Below are the code and all the weights of a small trained network. Each question names an input and a class and asks about switching units off, where a switched-off unit gives its printed mean instead of its output.

import numpy as np


def w(rows, s, z=0):
    codes = np.array(rows[::2]) - 128.0
    scale = np.full(codes.shape[1], s)
    scale[-1] = z or s
    return codes * scale


def norm(h):
    return h / np.sqrt((h * h).mean(-1, keepdims=True) + 1e-5)


def f(y):
    return y / 2 * (1 + np.tanh(0.7978845608 * (y + 0.044715 * y**3)))


def log_softmax(a):
    a = a - a.max(-1, keepdims=True)
    return a - np.log(np.exp(a).sum(-1, keepdims=True))


def net(x, mask):
    res = np.array(x, float).reshape(1, 2) / 4 @ E
    u = 0
    for l in range(2):
        y = f(norm(res) @ A[l][:, :-1].T + A[l][:, -1])
        res = res + np.where(mask[u : u + 14], y, B[l][:, -1]) @ B[l][:, :-1]
        u += 14
    return log_softmax(norm(res)[-1] @ U[:, :-1].T + U[:, -1])


A, B = {}, {}
E = w([
[152,56,154,255,51,185,170],'x0',
[70,201,77,171,91,51,55],'x1',
],0.0073)
A[0] = w([
[171,194,169,143,112,90,186,56],'0.n1',
[125,137,47,125,190,140,231,150],'0.n2',
[105,185,163,156,142,88,13,42],'0.n3',
[70,130,148,87,170,73,169,203],'0.n4',
[86,126,100,133,112,1,182,165],'0.n5',
[22,71,150,233,77,199,108,27],'0.n6',
[171,83,220,143,197,89,138,249],'0.n7',
[181,95,33,86,106,106,125,49],'0.n8',
[225,121,122,24,93,43,107,229],'0.n9',
[119,100,145,156,68,198,139,61],'0.n10',
[185,130,127,153,168,167,43,109],'0.n11',
[96,212,97,71,33,201,114,144],'0.n12',
[156,149,136,112,161,109,91,171],'0.n13',
[137,187,112,192,69,117,49,1],'0.n14',
],0.0071,0.00088)
B[0] = w([
[206,107,126,137,117,171,118,123],'0.n1',
[171,181,58,145,105,219,84,146],'0.n2',
[114,87,149,121,106,203,75,212],'0.n3',
[87,132,157,193,64,117,156,173],'0.n4',
[104,96,203,133,220,139,221,177],'0.n5',
[210,186,132,125,120,115,201,254],'0.n6',
[80,198,97,101,123,151,72,170],'0.n7',
[189,105,114,141,87,100,101,128],'0.n8',
[172,124,183,161,175,136,165,193],'0.n9',
[42,163,115,139,152,71,116,194],'0.n10',
[154,125,125,147,130,119,127,126],'0.n11',
[210,80,153,94,107,144,127,149],'0.n12',
[113,96,89,216,74,1,163,153],'0.n13',
[105,110,73,156,150,149,110,213],'0.n14',
],0.0059,0.0058)
A[1] = w([
[215,1,124,118,145,127,147,91],'1.n1',
[188,118,155,89,171,184,175,164],'1.n2',
[74,179,166,162,138,99,211,171],'1.n3',
[143,225,153,174,130,149,101,230],'1.n4',
[111,130,20,202,124,46,53,72],'1.n5',
[82,150,73,132,92,136,94,124],'1.n6',
[128,60,218,147,103,103,106,181],'1.n7',
[93,122,81,215,20,103,113,63],'1.n8',
[80,101,136,105,167,39,74,249],'1.n9',
[211,11,121,168,154,122,112,157],'1.n10',
[167,144,145,17,145,23,70,134],'1.n11',
[156,204,24,152,123,126,117,107],'1.n12',
[127,88,139,133,66,105,141,143],'1.n13',
[92,90,66,185,120,132,34,120],'1.n14',
],0.008,0.0022)
B[1] = w([
[63,157,123,64,182,56,75,140],'1.n1',
[127,99,136,116,96,107,52,229],'1.n2',
[135,170,105,98,124,88,112,253],'1.n3',
[108,115,83,143,186,116,107,232],'1.n4',
[160,75,181,22,149,136,90,214],'1.n5',
[203,110,111,89,201,93,113,147],'1.n6',
[91,199,1,114,174,25,98,161],'1.n7',
[123,109,213,129,61,169,137,226],'1.n8',
[176,114,161,150,86,220,155,234],'1.n9',
[118,176,84,129,153,96,93,149],'1.n10',
[119,141,119,245,49,122,228,222],'1.n11',
[78,142,64,98,198,101,127,185],'1.n12',
[196,194,189,44,129,128,171,133],'1.n13',
[144,128,101,78,148,158,100,189],'1.n14',
],0.0069,0.0051)
U = w([
[184,193,169,203,73,127,214,180],'0',
[170,59,168,68,138,219,43,165],'1',
[91,177,7,120,216,74,97,179],'2',
[61,85,101,125,134,131,160,8],'3',
[69,58,106,136,148,114,163,1],'4',
[108,68,134,142,179,92,150,19],'5',
],0.018,0.0095)

Each question gives the input, the list of numbers given to net, and the class t.
The units are the neurons (one row each of A and B). Each row of codes is followed by its name. A weight is (code - 128) times the scale printed after its matrix; where a second scale follows, it is the last column's (A, B and U).
mask holds one flag per neuron, layer by layer. A switched-off neuron (its flag False) gives its mean, the last column of its row in B, instead of its output. The means were averaged over made-up inputs and are rounded, as every weight is.
A unit's drop is (log p(t) with every unit on - log p(t) with that unit switched off) / (log p(t) with every unit on - log p(t) with every unit switched off).
The circuit of an input: a set's keep is (log p(t) with only the set's units on - log p(t) with every unit switched off) / (log p(t) with every unit on - log p(t) with every unit switched off). Starting from the 12 units with the biggest drops (on a tie, the unit counted first), units are removed one at a time, each time the one whose removal leaves the highest keep (on an exact tie, the one counted first), for as long as the keep stays at least 0.8.
units of the circuit, in order: the units of the circuit, biggest drop first
unit that matters most: the unit with the biggest drop
k most important neurons: the k neurons with the biggest drops, biggest first
top k neurons in layer l: the k neurons of layer l with the biggest drops, biggest first
drop when u is switched off: that unit's drop, to one decimal
input [-5,-5], class 0: units of the circuit, in order	1.n11
input [2,4], class 1: 2 most important neurons	0.n14, 0.n9
input [-4,-4], class 0: 4 most important neurons	0.n14, 0.n3, 1.n11, 0.n5
input [-1,-3], class 2: 2 most important neurons	0.n2, 0.n5
input [5,6], class 1: 2 most important neurons	1.n5, 0.n14
input [0,0], class 2: top 4 neurons in layer 0	0.n10, 0.n13, 0.n14, 0.n4
input [7,8], class 1: units of the circuit, in order	1.n5, 1.n11
input [5,7], class 1: 3 most important neurons	1.n5, 1.n8, 0.n14
input [-3,-3], class 2: 2 most important neurons	0.n2, 0.n3
input [6,7], class 1: 3 most important neurons	1.n5, 1.n8, 0.n14
input [-5,6], class 1: 2 most important neurons	0.n6, 0.n3
input [3,1], class 2: 2 most important neurons	0.n6, 1.n12
input [-2,4], class 1: top 2 neurons in layer 0	0.n6, 0.n14
input [2,-3], class 2: unit that matters most	0.n10
input [3,-2], class 2: drop when 0.n4 is switched off	0.2
input [-4,3], class 0: drop when 1.n9 is switched off	0.1
input [-8,0], class 0: drop when 1.n9 is switched off	0.0
input [-6,5], class 0: drop when 1.n11 is switched off	1.0
